B, the same points and some others measured another way; then each row and its match in B
B (72 x 33)
[[  28   64 -327   76  115  -41  875 -117 -269 -382    7   40   77  351
   201  304   32 -336 -220  198  465  395  109  -80  437  163  332 -268
  -128  175  211 -385 -652]
 [-157  248 -145  225   26  248  286  391 -148  319  188  230  -87  414
   368  249  -27 -178  -88  354  240  -80 -139  346  251 -228   46  157
   369 -459  179   -2 -458]
 [ -56  113   33 -169  163   11 -140   85 -204 -264  126  175  124  181
  -260  400  254 -571 -624  -80 -139    0  260 -359 -216  129  129    7
   201  446  448 -146 -154]
 [-121  277  193 -148 -175  231  154  -16   71  -84  323  -24  258   87
   272 -100 -397 -122 -298  427  160  225 -261 -467  176  -48 -222 -244
   -34  132  -41  -45  178]
 [-131  -28   44  -65  266 -505 -411 -351  405 -284 -293  529  -81  152
  -181 -431  235 -357 -569 -325  326 -159   54   92  133   38 -129 -164
  -139  274 -322  494 -157]
 [-518   64   81  -75    8  122  -92 -171   61  -28  300   83  -87  -30
   285 -283 -257   45  -83  252  114   27  -96 -415  -90  159 -289   70
  -374  -62 -287   70   52]
 [-325  -81  306 -358 -100  109 -644 -133   89   71  546   80  -78 -453
   -14 -354 -218  413 -129  -80 -162 -177  114 -173 -197   63 -323  238
  -242 -149 -145  213  238]
 [-225  -19  399 -401 -206  206 -530 -127  -22   28  668  -16   -5 -643
   -90 -232 -324  480 -115 -129 -189 -145  184 -322 -141  145 -294  259
  -335  -84   16   46  280]
 [  58  140   58 -220  -17  127  150   42 -253 -275  289  -44  244   30
  -128  367  -15 -292 -461   62  -40  182  192 -436  -52  111  133 -144
   139  357  447 -353 -120]
 [  77  252  129 -112 -105    5   98   10  275  -60   71  161  265  272
   229 -222 -257 -201 -417  292  334  161 -327  -22  376 -263 -134 -399
   221   61 -114  182   27]
 [ 297  149 -131   99 -203  238  659   11  -32  -99  200 -187  225  452
   318  350 -198 -132   11  665  352  446 -274  127  587 -334  137 -404
   278  -94  119 -394 -371]
 [  83 -473 -235 -385  233 -379  -24 -562 -200 -753  114  -53  -43 -182
  -468  154  381  -14 -326 -451  -17  278  665 -156 -115  394  383 -179
  -334  507  205 -361 -502]
 [-272  521  233  242  -37   -4  172  102  245  298   -5  423  -17  -58
   457 -516 -460   37 -169   54  690 -282 -385  -23  487  -24 -371   36
  -199 -381 -360  359  -51]
 [  25  -63 -181  131   57    3  -83  -79  194  -61  -18  -11  -24  576
   137  189  172 -249  -24  501  123  168 -204  238   64 -370   24 -248
   423 -107 -140 -159 -344]
 [-326  357   75   97  197   43 -392  485   66  357   -5  571  -88  376
   115  -26  133 -482 -571    3   81 -444 -109  156 -140 -176 -154  234
   515 -199  146  435 -124]
 [-258  229  233 -195 -116  189   37  -69   33 -105  355   57  175  -55
   202 -168 -361  -85 -332  255  100  123 -121 -522   79   94 -245 -102
  -213  158  -45   36  190]
 [ 357 -185  -13 -280 -285  118  285 -411  134 -426  366 -429  319  174
   108  121 -227  152   26  596   85  671 -138  -93  384 -265   72 -613
    49  196  -67 -448  -89]
 [-337   65  -58  100  -86  154  704 -346 -135 -164  325  -15  -75 -104
   455 -128 -414  166  175  355  481  269  -69 -321  525  285 -123   22
  -797 -110 -258 -200 -287]
 [ -74  349  186  -22  142 -113 -252  111  -31  -95  -35  194  133  -88
  -174    7    9 -287 -507 -288  169 -226   73 -440 -257  166  -57  -31
   188  215  176 -128  -49]
 [ -70 -272  104 -332   59 -123 -797 -117  141  -63  283  168 -124 -138
  -272 -137  214  165 -278 -219 -224 -181  261  241 -241 -110  -68  114
   172  -58   11  223  -53]
 [ -94   25   -8  162  -68   27  -48 -327  236  -81   72 -330   16   94
   265 -182 -257  271  368  488  336  188 -348 -248  -46 -144 -196 -308
     8 -228 -502 -471 -130]
 [  13 -335 -166 -337    1  -82   40 -339  112 -371  262  -10   54  241
    70 -102   46   20 -240  243   38  415   92  163  216 -119  117 -336
   -40  127  -84   39 -230]
 [  26  289  274   41  -10  -36 -739  276  347  336    4  204   54   64
   -12 -239  -54   39 -239  -19  134 -416 -270  193 -205 -379 -263  -46
   688 -336 -119  173   71]
 [ 138 -233  -26 -226   57 -163 -160 -335  -30 -391  163   49  -15  -69
  -335  170  234  -75 -266 -166  -29  109  359   18   85   81  138  -80
  -114  287  147 -144 -283]
 [-361  244  309 -151 -122  348 -380  292  -75  378  571  163  -50 -272
   189 -150 -323  257 -154   80  -79 -300  -38 -142 -144  -21 -316  367
    50 -391   70  179  163]
 [-212   -9   37 -200   42   44  143 -320 -210 -469  271 -119  112 -128
   -95  169  -70 -186 -277   55    9  250  239 -764 -138  398   16  -90
  -421  478  134 -407  -66]
 [ -67 -101  158 -157   -8  -92 -264 -496  -59 -400  240 -300   18 -504
  -276  -23  -86  290   64 -175   47   54  251 -660 -294  346  -80  -52
  -412  234 -101 -576  -48]
 [ 117 -300  -43 -399  -27 -127  -83 -439   49 -494  275 -118  119  -42
  -160  -28   47   76 -265   11  -17  359  229 -117   74   42  115 -316
  -131  323   22 -166 -145]
 [ -58 -347 -106 -111  146  -99 -647  -95   87  -13  167  161 -261  181
  -240  160  426  -12 -101  -15 -222 -148  251  485 -186 -228   62  171
   285 -161   38   92 -346]
 [-286  205 -143  157  232 -132  362   32  -78  -57  -88  445 -117  212
   198  -57   50 -361 -365  -80  468  -93   65   17  282  183   51   72
  -186  -39    8  151 -485]
 [ 376 -104  134  -96   18 -390 -355 -236  289 -100  -35  431  -71 -166
  -334 -156  217   55 -336 -448  289 -242  203  668  533 -193   34  -12
    27  -39  -10  364 -319]
 [-206   47   52 -175  104  -65 -234  -19   77 -109  137  263   22  117
    14 -134   34 -218 -471  -19   59  -42   54 -112  -51   32  -69  -41
    59  121   20  203  -67]
 [ 217  240  176 -150  -15   -5  -44  -66  -99 -343  108 -189  341  -98
  -267  257  -56 -222 -388  -55   71  127   98 -644 -197  120   69 -300
   218  448  299 -552    2]
 [-193 -384  -89 -286   56 -126 -225 -462   58 -331  292   24 -149  -85
   -57 -161   89  187  -75    2  -20  169  258   13   11   99   -5  -31
  -349   67 -170   20 -222]
 [-187 -203   68 -255 -213  246  -75 -324   23 -119  593 -259  -19 -156
   213 -105 -304  423  192  443  -64  301  -24 -178   70  -33 -164  -51
  -298 -129 -204 -191   27]
 [-157  -43  153 -304  182 -374 -370 -266  166 -289   21  489  -34 -235
  -246 -410   93 -136 -660 -530  177 -171  296  -56   97  243  -86    4
  -330  300  -56  466  -50]
 [ -96  147   48  -66 -189  357  207   70  -26   43  429 -163  155  214
   355  117 -320   27  -24  610   75  264 -244 -190  151 -199 -102 -155
   148 -153   24 -225  -28]
 [-157  102  226 -214 -139   56  107 -352   18 -269  342  -24  132 -308
    79 -224 -359  106 -193   64  200  177   15 -538  199  239 -202 -111
  -531  221 -128  -96  123]
 [ 159 -414 -226 -215   -5 -130  336 -491 -180 -474  290  -88  -98 -132
  -128  188  130  218   29  -53  170  347  419  199  397  155  305  -88
  -416   91   88 -309 -574]
 [ -50  137   63 -205   24  111  225  -20 -335 -311  308   18  152 -100
  -139  325  -23 -266 -435  -61   13  126  289 -509  -21  295  130    9
  -140  376  426 -323 -159]
 [-145 -115 -184  -42  115  -91   43 -229  116 -253   17   68  -20  430
   128   -6  101 -266 -199  320  145  253  -58   -5   70  -98   28 -256
    53  109 -157  -47 -292]
 [-382  312  263 -133 -117  261   23   79   32  108  408  185  101  -75
   325 -255 -429  -35 -316  263  147   -5 -185 -406  136   77 -323   52
  -218  -51  -75  210  206]
 [  87 -315  -42 -303   14  -37  -67 -238 -323 -280  450  -28 -127 -438
  -323  235  162  356  -75 -375  -68   23  600  124   52  235  251  211
  -280    8  338 -294 -443]
 [  26  -72 -160  151   32 -143  124 -243  200  -72  -32   76 -115  201
   191 -131   -4  107  114  206  430  103 -123  339  356 -181    9 -178
   -10 -267 -315  -66 -443]
 [ -60 -195 -222   92   68  -21 -135 -170  168  -76   50  -59 -125  476
   138  103  164  -56  105  475   91  181 -136  263    6 -315   20 -188
   278 -193 -229 -163 -375]
 [-160  136  299 -130 -187  236 -113   37 -173  205  581   76  -76 -612
    54 -116 -354  502   34 -155  116 -244  157  -71  159  154 -192  382
  -335 -346   97  -35  -29]
 [-126  262   22  270  -69  246 -389  323  282  492  106 -160  -12  413
   438  -85 -211  188  280  651  184 -140 -583  184 -240 -576 -265 -119
   822 -719 -322 -213  -95]
 [-381 -101 -137 -100   55  202 -341  256   43  312  363  166 -191  351
   338  -99    7  109  -79  375 -107  -85  -88  384 -161 -315  -79  148
   423 -520  -63  236 -209]
 [-473  178 -300  247  308  240   46  507 -272  265   69  287 -224  694
   284  450  279 -557 -243  381  -17 -164   -9   88 -313  -95  114  287
   543 -294  282  -66 -526]
 [-406   18  405 -335 -153  238 -639  -39  -16  192  685   66 -109 -649
     2 -341 -347  531  -68 -138 -187 -292  155 -293 -245  163 -379  403
  -335 -241  -74  170  303]
 [-645   -7   17 -173  -40  497   89   57 -457   53  747  -81 -159 -166
   259  226 -234  133   13  325 -252   56  225 -514 -257  321 -106  455
  -408 -144  196 -228  -69]
 [-549  318  170  297   12  159  -94   72  -53  408  242  159 -300 -394
   358 -329 -388  420  296  -13  413 -436 -130 -213  -51  203 -376  463
  -372 -640 -332  -53 -151]
 [  22 -197 -363  138  131 -155  411 -388  -27 -391  -56 -167  -57  317
   120  161  115  -54  138  266  378  369   35  -14  182   34  210 -317
  -105   24 -161 -507 -622]
 [  28 -355 -187 -121   83 -204   40 -323  -38 -230  194  204 -245  -64
  -106   28  227  166  -55 -167  176   57  368  501  394   38  196  108
  -289 -115   11   64 -576]
 [-497 -309 -325   63  241  -44 -391  -51  185  146   83  206 -384  501
   322 -209  221   46   83  349   29  -63  -83  468 -204 -253  -65  100
   223 -490 -390  244 -417]
 [ 156 -217   78 -264  -36  -26 -378 -143  -57 -148  358   -9  -39 -208
  -304  175  145  189 -137 -148 -137  -24  322  183  -17  -61   95   73
    95   -1  216 -135 -214]
 [-137   69   30  -36  173 -352  -53 -100  167  -23  -58  627 -170 -110
     9 -447   34  -30 -449 -459  477 -287  144  382  443   95  -49  111
  -262 -122 -140  572 -333]
 [-213 -256 -197  -90  300 -386 -149 -452  114 -464 -137  239 -155  189
  -158 -127  316 -294 -326 -156  183  101  249  -68  -42  194   88 -144
  -269  324 -198   48 -382]
 [ 364  -54  100   48   11 -362 -291 -398  215 -231  -98   -8  -15 -304
  -344  -70   92  256   48 -339  354 -122  119  152  177  -45   20 -155
   -24  -10 -158 -288 -312]
 [-375  -92 -128 -122  127   62 -164   80  -29   46  259  268 -169  257
   175  -40  110 -115 -267  155  -29  -41   93  166  -56  -61  -24  150
    86 -170   16  244 -253]
 [-119 -294 -201 -140   51  -29  -89 -218   91 -156  222   -6 -103  278
   140  -36   95   78  -30  298   28  218   36  235   62 -161   50 -131
    61 -122 -147  -11 -328]
 [-126  164   31 -172  102  152   20  189 -283 -180  253  118  141  157
  -107  389  119 -460 -558   28 -117   29  214 -395 -195  144  116   38
   198  327  483 -196 -144]
 [-295  257  221 -220  -59  263  158   44 -273 -109  474   94  120 -261
    67   79 -282 -122 -387   31    8   30  157 -646   11  341 -127  154
  -347  222  275 -107   83]
 [  63   31  138 -293 -143  205 -332  122   38    8  413 -100  196   99
    29   82  -94   47 -263  279 -168  108  -68  -49 -133 -272  -55 -157
   455  -29  160  -97   76]
 [-171   -9 -165  230  283 -412 -316 -353  457 -206 -439   44  -68  435
   111 -371  122 -189  -24  168  440   17 -308 -120 -234 -132 -128 -439
   215   -9 -635 -135 -274]
 [ 197 -298   69 -415 -152   -8 -322 -314  129 -267  424 -215  121 -141
  -131  -70  -57  340  -87  101 -112  268  122   86   19 -164   30 -267
   102   41   -5 -164  -35]
 [ -49 -203   83 -316  -97  238   98 -145 -605 -201  746 -148 -122 -725
  -299  431  -26  433   30 -339 -206  -11  703 -240  -19  456  196  482
  -533    2  544 -493 -317]
 [-205  287   81  300 -133  272  140  139  -24  372  284  -69 -116 -103
   431  -84 -401  402  394  349  407 -156 -277   19  162 -113 -228  174
    -1 -673 -228 -266 -235]
 [ 249 -209   85 -333  -65 -206 -105 -300   18 -238  306  103    5 -440
  -226 -179  -23  411 -188 -407  187   13  335  308  343   55  114  -43
  -195  -45   77   47 -265]
 [-163   48   75 -220  140 -235 -195 -148  172 -225   24  375   44   51
   -53 -276   37 -260 -582 -187  179  -49   88 -100   92   84  -64 -129
   -95  244  -48  331  -63]
 [ 333 -521 -183 -369  -33 -162  249 -535 -305 -598  421 -242  -40 -407
  -356  277  168  431   37 -298   44  371  649  137  279  243  425  -91
  -413  186  283 -526 -590]
 [-226  322  188  -75 -154  353  574   11 -449  -95  551   -8   97 -414
   157  197 -426   46 -149   57  206   82  182 -629  273  438  -43  229
  -577   81  323 -338  -94]]
Rows of B count from 0, top down.

[-209  154  227  195 -133 -233   84  265 -167 -133  426 -401  113  -32
  168 -649 -173    0 -275 -138 -436 -137 -327  197  357 -136  -57 -166]  68
[ -16   74   57  -63  -67 -145 -150   33  121  171   12  289  139  420
  242 -237  -45  195   18 -191  -70  117  -72 -256 -271 -213 -104   95]  35
[ 245 -116  146  -82  202   95 -349 -121  237  278 -365  604 -133  201
 -312  381  -26  165  199   56  180  180  332 -202 -478  255 -242  330]  14
[-145 -144  -37 -249  -10 -124  -64   72 -330   27   50   12  153 -172
  386 -102 -262  223 -404 -209  138 -228 -146  275 -130 -292  129 -313]  11
[  23 -304 -320   99   56 -231  -77    6 -269 -163    6 -301  192 -349
  291 -155  -32 -160   89 -138 -233 -230 -279  135  262 -131  199 -163]  39
[ -94  208  438  -98   28   51    0  222  124   10  106  181 -134  -56
  -52 -207 -211   94 -457  106  112  -81  178   47  -95   -4  200  180]  53
[  39  -16  235   62  -42    6 -212   31   69  383 -113  357  -88  235
 -317  173 -171  263   82  -90   38   44   39   77 -206  229 -666 -167]  22
[  29  -13 -162  358 -253 -248   96  212  304  -31  174 -178  182  -47
  122 -374  171 -349  378 -113 -322  -99 -264 -409  465   11  197  -44]  9
[  64  -59 -133  244 -117 -217  -13   81  277  -22   62  -32  137   15
  120 -218  167 -203  396 -139 -240   28 -100 -368  216   73  151   60]  41
[ 230   74  203  353  -18  143  -62  268  406  211 -131  181  -35  253
 -305 -204   97 -202   76  177 -114 -160  -25 -416  119 -213  -54  330]  12
[  99 -459 -346  -64   -1 -346 -163  -45 -322  -77   54 -215  334 -326
  300  -29  -44  -93  110 -261 -208  -96 -264  -44   74  -80  208 -187]  2
[ -13   24 -204  195 -147 -125    8   69  334   71 -114  179  -18  -51
  104  -36   89 -196  425  -20    7  -82  -51 -208  215  175   96  -49]  3
[-239  161  300  -73  192   54  -74   30 -180  -50  -26   78 -237 -112
   43  -91 -301  286 -361   10   79 -107  122  600  -90  102 -180  -80]  42
[-201  123  214   63   -1  -20  152  242   26 -169  181 -167  -64 -304
  163 -346 -122  -44 -342    2    9 -255    5  200  253  -86  348  -61]  38
[  84 -212  249  296  -37   78   21  144  209  204  -12   41  -60 -239
 -418  247   60   40  181 -165   88 -134  156  -20  177  316 -304 -280]  46
[ -62  183   53  283   11  181  106  196  428  -27 -238  177 -375 -388
 -227   45  -18 -335  128  359  210 -334  177  122  417  321  247   99]  10
[ 183 -173  367  245  186  218  -82  176   67  150  -86    9  -25   28
 -337    2   24   98 -171  -56  -10 -199  107  -32  -13 -227 -220   73]  51
[ -96  -90  120  -87 -297 -448  -60  146 -157   76  469 -137  338   37
  199 -352 -172  131 -120 -365 -325  123 -276 -157    6   55  -95 -284]  6
[ -90   14  200   11  -83  -64   85  135  276    6  124  132   -1 -170
   55  -41   22   54   -8 -168  143   -1  185 -154   30  179  235  -69]  60
[ 109 -186 -135  300  165  114   93  182  119 -208 -161 -235  -14 -463
   69 -129  139 -374   10  115    5 -449  -23  -29  434 -259  564  130]  0
[-115 -308  -97   52 -107 -183   36  136 -366   67  175 -294  287 -199
  313 -163 -119  160 -195 -420  -67 -323 -349  246  170 -347 -124 -616]  26
[ 284 -340  -26  268   87  -66  -15  213   39 -142   91 -341  297 -193
   54 -304  197 -313  -23  -98 -289 -232 -151 -441  257 -445  482  229]  29
[  15    6  291  281  -55   76  166  307  285   -7  144 -108   13 -144
 -106 -242   97 -113 -119  -67  -14 -231   55 -201  287 -135  214  -10]  43
[ 138 -459 -349  -96  -11 -339 -202  -22 -371  -54   45 -193  305 -405
  216    6 -126 -161   34 -143 -203 -147 -290   -9   87  -29  238 -159]  61
[  75   -3   95   12 -103  -56  -64  102  346  233  -10  338  180  428
  175 -146  130  151  102 -264   51   87   33 -527 -256 -285    9  101]  4
[  57 -253   -6  -44  -58 -116   22  113   93   37  109    2  303  -21
  318 -127  120   74  -59 -368   75  -86  -19 -369  -80 -362  343  -97]  57
[-315  103  181   11  -10 -116  128  235 -312 -213  280 -349  -24 -385
  258 -438 -296   46 -516  -53 -105 -331 -193  559  319 -119  166 -296]  70
[-324  264  -62  228 -252  -81  255  184  387  -54   55   60 -183 -283
  188 -160    6 -167  252  -17  138 -209    4  121  473  336  181 -300]  16
[  37  105  135  247   57  219  129  239  478  -28 -173  152 -168 -137
  -50 -114  134 -227   -5  182  203 -292  189 -214  230 -148  440  250]  17
[-262  216  278 -149  359  184 -171  -88 -216  -45 -273  279 -460 -155
  -38  109 -400  363 -352  185  236 -125  276  879 -215  258 -297   -1]  66
[-122  -82  204  352  -69  -71  146  291 -184  -32  309 -480  169  -75
   77 -475  -39   56 -240 -304 -293 -327 -320  211  412 -372 -215 -402]  58
[-179  215  176 -207   62  111 -121  -16  135  195 -247  572 -274   96
   49  161 -241  307 -152   59  401  -34  251  278 -332  160 -157  -23]  23
